Below is a small trained network, with its code and all its weights. Each question gives an input and a target symbol and asks what happens when units are switched off, that is, made to give their printed mean instead of their output.

import numpy as np


def w(rows, s, z=0):
    codes = np.array(rows[::2]) - 128.0
    scale = np.full(codes.shape[1], s)
    scale[-1] = z or s
    return codes * scale


def norm(h):
    return h / np.sqrt((h * h).mean(-1, keepdims=True) + 1e-5)


def f(y):
    return y / 2 * (1 + np.tanh(0.7978845608 * (y + 0.044715 * y**3)))


def softmax(a):
    e = np.exp(a - a.max(-1, keepdims=True))
    return e / e.sum(-1, keepdims=True)


def log_softmax(a):
    a = a - a.max(-1, keepdims=True)
    return a - np.log(np.exp(a).sum(-1, keepdims=True))


def net(x, mask):
    ids = ['ΘΠΦΨΩαβηξ'.index(c) for c in x.split()]
    T = len(ids)
    res = E[ids] + P[:T]
    u = 0
    for l in range(2):
        q, k, v = (norm(res) @ M[l].T for M in (Q, K, V))
        z = softmax(np.where(np.tri(T) > 0, q @ k.T / 4**0.5, -1e9)) @ v
        res = res + np.where(mask[u], z, O[l][:, -1]) @ O[l][:, :-1]
        u += 1
        y = f(norm(res) @ A[l][:, :-1].T + A[l][:, -1])
        res = res + np.where(mask[u : u + 8], y, B[l][:, -1]) @ B[l][:, :-1]
        u += 8
    return log_softmax(norm(res)[-1] @ U[:, :-1].T + U[:, -1])


Q, K, V, O, A, B = {}, {}, {}, {}, {}, {}
E = w([
[27,200,210,111],'Θ',
[5,123,161,51],'Π',
[161,112,231,205],'Φ',
[201,137,54,24],'Ψ',
[141,109,140,131],'Ω',
[137,194,173,119],'α',
[172,211,117,84],'β',
[112,81,171,206],'η',
[75,97,167,147],'ξ',
],0.022)
P = w([
[10,171,157,76],'0',
[129,135,70,153],'1',
[206,117,48,13],'2',
[18,159,168,77],'3',
[134,124,100,142],'4',
[198,197,105,175],'5',
[13,167,43,204],'6',
[137,103,81,170],'7',
[144,2,139,112],'8',
[18,158,174,81],'9',
[146,98,116,149],'10',
[192,48,101,97],'11',
],0.0093)
Q[0] = w([
[144,166,154,28],'L0H0',
[43,66,8,205],'L0H0',
[221,159,60,37],'L0H0',
[192,133,175,162],'L0H0',
],0.014)
K[0] = w([
[138,204,164,43],'L0H0',
[61,72,2,203],'L0H0',
[201,216,62,109],'L0H0',
[199,117,191,150],'L0H0',
],0.015)
V[0] = w([
[193,189,116,199],'L0H0',
[164,115,217,53],'L0H0',
[119,121,117,140],'L0H0',
[58,172,3,126],'L0H0',
],0.0058)
O[0] = w([
[80,129,98,63,61],'L0H0',
[151,132,255,125,253],'L0H0',
[132,126,105,128,109],'L0H0',
[101,126,77,235,45],'L0H0',
],0.0076,0.0013)
A[0] = w([
[117,132,214,95,183],'L0N0',
[13,126,162,162,156],'L0N1',
[130,219,59,66,28],'L0N2',
[180,207,156,122,65],'L0N3',
[255,180,104,155,29],'L0N4',
[191,133,80,186,192],'L0N5',
[148,255,217,200,79],'L0N6',
[183,5,137,160,4],'L0N7',
],0.013,0.0019)
B[0] = w([
[119,104,58,187,245],'L0N0',
[236,64,231,112,247],'L0N1',
[52,117,144,208,200],'L0N2',
[157,107,125,121,180],'L0N3',
[157,67,210,8,174],'L0N4',
[130,186,113,59,148],'L0N5',
[98,205,32,95,254],'L0N6',
[35,126,184,228,188],'L0N7',
],0.014,0.0078)
Q[1] = w([
[146,61,23,62],'L1H0',
[254,104,83,170],'L1H0',
[91,153,170,80],'L1H0',
[112,204,186,64],'L1H0',
],0.0093)
K[1] = w([
[83,51,99,167],'L1H0',
[182,7,109,216],'L1H0',
[101,144,121,80],'L1H0',
[103,173,194,39],'L1H0',
],0.011)
V[1] = w([
[219,198,168,144],'L1H0',
[102,166,208,53],'L1H0',
[21,127,233,218],'L1H0',
[248,213,206,253],'L1H0',
],0.0038)
O[1] = w([
[142,145,211,155,190],'L1H0',
[45,161,121,114,253],'L1H0',
[147,120,151,32,113],'L1H0',
[201,116,254,145,124],'L1H0',
],0.0062,0.00068)
A[1] = w([
[162,42,148,86,195],'L1N0',
[203,190,145,8,112],'L1N1',
[174,29,191,132,1],'L1N2',
[136,179,209,94,78],'L1N3',
[205,81,117,18,66],'L1N4',
[138,111,177,139,128],'L1N5',
[186,94,155,108,75],'L1N6',
[25,105,97,163,105],'L1N7',
],0.015,0.0049)
B[1] = w([
[177,147,35,202,255],'L1N0',
[194,231,39,76,255],'L1N1',
[117,175,156,43,233],'L1N2',
[79,36,177,199,181],'L1N3',
[108,249,82,80,225],'L1N4',
[26,99,124,125,185],'L1N5',
[169,146,75,94,176],'L1N6',
[161,32,153,130,217],'L1N7',
],0.016,0.0064)
U = w([
[199,146,198,95,112],'Θ',
[124,59,74,62,216],'Π',
[197,102,56,182,34],'Φ',
[52,148,154,10,95],'Ψ',
[25,142,37,136,31],'Ω',
[155,224,166,187,80],'α',
[91,172,95,126,253],'β',
[54,230,200,116,196],'η',
[182,140,156,66,105],'ξ',
],0.014,0.003)

Each question gives the input, a string of symbols that net reads in full, and the target symbol t.
The units are the heads (4 rows each of Q, K, V and O) and the neurons (one row each of A and B). Each row of codes is followed by its name. A weight is (code - 128) times the scale printed after its matrix; where a second scale follows, it is the last column's (O, A, B and U).
mask holds one flag per unit, layer by layer, with each layer's heads first. A switched-off unit (its flag False) gives its mean, the last column of its rows in O or B, instead of its output. The means were averaged over made-up inputs and are rounded, as every weight is.
A unit's drop is (log p(t) with every unit on - log p(t) with that unit switched off) / (log p(t) with every unit on - log p(t) with every unit switched off).
The circuit of an input: a set's keep is (log p(t) with only the set's units on - log p(t) with every unit switched off) / (log p(t) with every unit on - log p(t) with every unit switched off). Starting from the 12 units with the biggest drops (on a tie, the unit counted first), units are removed one at a time, each time the one whose removal leaves the highest keep (on an exact tie, the one counted first), for as long as the keep stays at least 0.8.
circuit, biggest first: the units of the circuit, biggest drop first
unit that matters most: the unit with the biggest drop
k most important neurons: the k neurons with the biggest drops, biggest first
top k neurons in layer l: the k neurons of layer l with the biggest drops, biggest first
drop when u is switched off: that unit's drop, to one decimal
input Ψ β η Θ Ω, target Π: 3 most important neurons -> [L0N1, L0N7, L1N7]
input η Π ξ Θ Θ α α α, target Ω: 3 most important neurons -> [L0N6, L0N1, L0N2]
input α Θ Ω η, target Θ: circuit, biggest first -> [L0N1]
input η Ψ Ω, target Ω: 4 most important neurons -> [L0N4, L0N0, L0N1, L0N6]
input ξ Π β Ω, target Φ: top 3 neurons in layer 0 -> [L0N0, L0N4, L0N6]
input Ω Ψ Π Θ Ω β Ω, target Φ: 2 most important neurons -> [L0N4, L0N6]
input Ω η α Ψ Ω Θ Ψ, target Π: 3 most important neurons -> [L0N2, L0N1, L1N7]
input Ψ α Θ η Θ Θ ξ, target ξ: top 2 neurons in layer 1 -> [L1N2, L1N0]
input Ω β Π, target Π: circuit, biggest first -> [L0N4, L1N7]
input Π Θ Θ β Ω α Ψ, target Π: 3 most important neurons -> [L0N2, L1N7, L0N1]
input Ω Θ Θ Ψ Ψ Θ β Θ Ψ Ψ Θ Ω, target η: 2 most important neurons -> [L0N7, L0N6]
input η Ψ ξ Ω Ω Ω Ω Ω, target Π: top 4 neurons in layer 0 -> [L0N1, L0N6, L0N7, L0N5]
input Ω Θ β ξ, target ξ: top 2 neurons in layer 0 -> [L0N1, L0N7]
input Ω Φ Θ ξ Ω ξ Φ Π, target ξ: 4 most important neurons -> [L0N1, L1N2, L0N6, L1N0]
input Ψ Ψ Θ, target Ω: top 4 neurons in layer 0 -> [L0N0, L0N4, L0N7, L0N6]
input η Ψ Θ, target Ω: most important neuron -> [L0N0]
input α η ξ Θ Φ ξ Ψ ξ η η, target Θ: 2 most important neurons -> [L0N1, L1N2]
input α Ω Θ Θ Θ, target α: top 3 neurons in layer 0 -> [L0N1, L0N6, L0N4]
input α Ψ Ω, target Ω: top 2 neurons in layer 0 -> [L0N4, L0N1]
input ξ η Ω η Π η Ψ β, target Ψ: 3 most important neurons -> [L0N4, L0N1, L0N2]
input Ω Ω Ψ Θ Ω Φ Π Π β Ψ η, target η: unit that matters most -> L0N7
input Ω Φ Θ Θ Ψ Ω Θ α, target Ω: top 4 neurons in layer 0 -> [L0N6, L0N1, L0N2, L0N0]
input Π Ω η Ψ β, target Ψ: drop when L1H0 is switched off -> 0.2
input Θ α Ω Ω ξ, target Θ: drop when L0N6 is switched off -> 0.0
input α Ω Φ Θ ξ β Π, target Ψ: drop when L1N6 is switched off -> 0.2
